Below is a small trained network, with its code and all its weights. Each question gives an input and a class and asks what happens when units are switched off, that is, made to give their printed mean instead of their output.

import numpy as np


def w(rows, s, z=0):
    codes = np.array(rows[::2]) - 128.0
    scale = np.full(codes.shape[1], s)
    scale[-1] = z or s
    return codes * scale


def norm(h):
    return h / np.sqrt((h * h).mean(-1, keepdims=True) + 1e-5)


def f(y):
    return y / 2 * (1 + np.tanh(0.7978845608 * (y + 0.044715 * y**3)))


def log_softmax(a):
    a = a - a.max(-1, keepdims=True)
    return a - np.log(np.exp(a).sum(-1, keepdims=True))


def net(x, mask):
    res = np.array(x, float).reshape(1, 5) / 4 @ E
    u = 0
    for l in range(2):
        y = f(norm(res) @ A[l][:, :-1].T + A[l][:, -1])
        res = res + np.where(mask[u : u + 13], y, B[l][:, -1]) @ B[l][:, :-1]
        u += 13
    return log_softmax(norm(res)[-1] @ U[:, :-1].T + U[:, -1])


A, B = {}, {}
E = w([
[145,43,68],'x0',
[51,108,213],'x1',
[114,159,151],'x2',
[254,64,184],'x3',
[121,138,135],'x4',
],0.0061)
A[0] = w([
[80,123,78,36],'0.n0',
[210,173,49,148],'0.n1',
[66,72,119,219],'0.n2',
[101,73,106,254],'0.n3',
[208,112,126,227],'0.n4',
[178,188,215,161],'0.n5',
[164,66,74,116],'0.n6',
[136,216,130,188],'0.n7',
[73,65,178,165],'0.n8',
[220,129,147,89],'0.n9',
[164,7,132,32],'0.n10',
[126,58,110,42],'0.n11',
[29,123,52,61],'0.n12',
],0.011,0.0019)
B[0] = w([
[112,122,119,163],'0.n0',
[145,211,185,235],'0.n1',
[115,180,136,208],'0.n2',
[94,161,110,197],'0.n3',
[71,160,74,225],'0.n4',
[67,31,128,223],'0.n5',
[131,126,83,206],'0.n6',
[42,120,130,189],'0.n7',
[215,254,141,209],'0.n8',
[158,100,108,206],'0.n9',
[64,100,152,225],'0.n10',
[114,116,191,154],'0.n11',
[100,117,93,253],'0.n12',
],0.0077,0.0042)
A[1] = w([
[107,191,189,227],'1.n0',
[69,63,87,181],'1.n1',
[157,61,138,167],'1.n2',
[121,119,225,139],'1.n3',
[104,207,228,187],'1.n4',
[141,118,226,154],'1.n5',
[181,54,127,131],'1.n6',
[8,82,37,103],'1.n7',
[220,76,203,124],'1.n8',
[148,215,84,120],'1.n9',
[169,22,115,152],'1.n10',
[126,169,86,253],'1.n11',
[69,179,35,5],'1.n12',
],0.011,0.003)
B[1] = w([
[174,92,79,225],'1.n0',
[183,63,168,195],'1.n1',
[64,109,162,155],'1.n2',
[151,82,147,178],'1.n3',
[220,49,33,242],'1.n4',
[141,171,55,174],'1.n5',
[12,199,168,158],'1.n6',
[120,125,213,254],'1.n7',
[92,255,112,173],'1.n8',
[152,66,203,203],'1.n9',
[60,126,124,179],'1.n10',
[189,82,132,214],'1.n11',
[97,146,112,225],'1.n12',
],0.0071,0.0061)
U = w([
[130,104,137,253],'0',
[25,254,140,75],'1',
[253,221,47,14],'2',
],0.0086,0.0023)

Each question gives the input, the list of numbers given to net, and the class t.
The units are the neurons (one row each of A and B). Each row of codes is followed by its name. A weight is (code - 128) times the scale printed after its matrix; where a second scale follows, it is the last column's (A, B and U).
mask holds one flag per neuron, layer by layer. A switched-off neuron (its flag False) gives its mean, the last column of its row in B, instead of its output. The means were averaged over made-up inputs and are rounded, as every weight is.
A unit's drop is (log p(t) with every unit on - log p(t) with that unit switched off) / (log p(t) with every unit on - log p(t) with every unit switched off).
The circuit of an input: a set's keep is (log p(t) with only the set's units on - log p(t) with every unit switched off) / (log p(t) with every unit on - log p(t) with every unit switched off). Starting from the 12 units with the biggest drops (on a tie, the unit counted first), units are removed one at a time, each time the one whose removal leaves the highest keep (on an exact tie, the one counted first), for as long as the keep stays at least 0.8.
circuit, biggest first: the units of the circuit, biggest drop first
unit that matters most: the unit with the biggest drop
k most important neurons: the k neurons with the biggest drops, biggest first
top k neurons in layer l: the k neurons of layer l with the biggest drops, biggest first
drop of u: that unit's drop, to one decimal
input [-8,-3,-2,3,4], class 0: unit that matters most	0.n5
input [-8,0,5,-6,-7], class 0: top 2 neurons in layer 0	(0.n4, 0.n3)
input [-4,3,6,-4,1], class 0: 4 most important neurons	(1.n4, 0.n1, 0.n7, 0.n4)
input [5,7,8,5,0], class 2: circuit, biggest first	(0.n8, 1.n5)
input [-6,8,-6,8,0], class 1: top 4 neurons in layer 0	(0.n1, 0.n5, 0.n7, 0.n8)
input [-1,-5,7,6,2], class 1: 3 most important neurons	(0.n5, 0.n8, 0.n1)
input [-5,8,-2,-7,-5], class 2: top 2 neurons in layer 1	(1.n4, 1.n0)
input [-8,-3,-6,-1,1], class 0: 2 most important neurons	(0.n7, 0.n5)
input [6,-5,-5,8,-7], class 1: 2 most important neurons	(1.n6, 1.n4)
input [-8,-2,7,0,1], class 0: 3 most important neurons	(0.n5, 0.n7, 0.n8)
input [5,6,-4,2,-6], class 2: 2 most important neurons	(0.n8, 0.n5)
input [-4,8,-2,-5,-2], class 2: 2 most important neurons	(1.n4, 0.n8)
input [1,4,5,-3,-8], class 2: drop of 0.n8	0.2
input [3,-2,-6,6,-8], class 1: unit that matters most	1.n6
input [-7,-3,-1,-4,7], class 0: drop of 0.n7	0.1
input [3,3,-7,5,-4], class 1: drop of 0.n4	-0.1
input [-4,5,-6,-1,7], class 2: drop of 0.n8	0.1
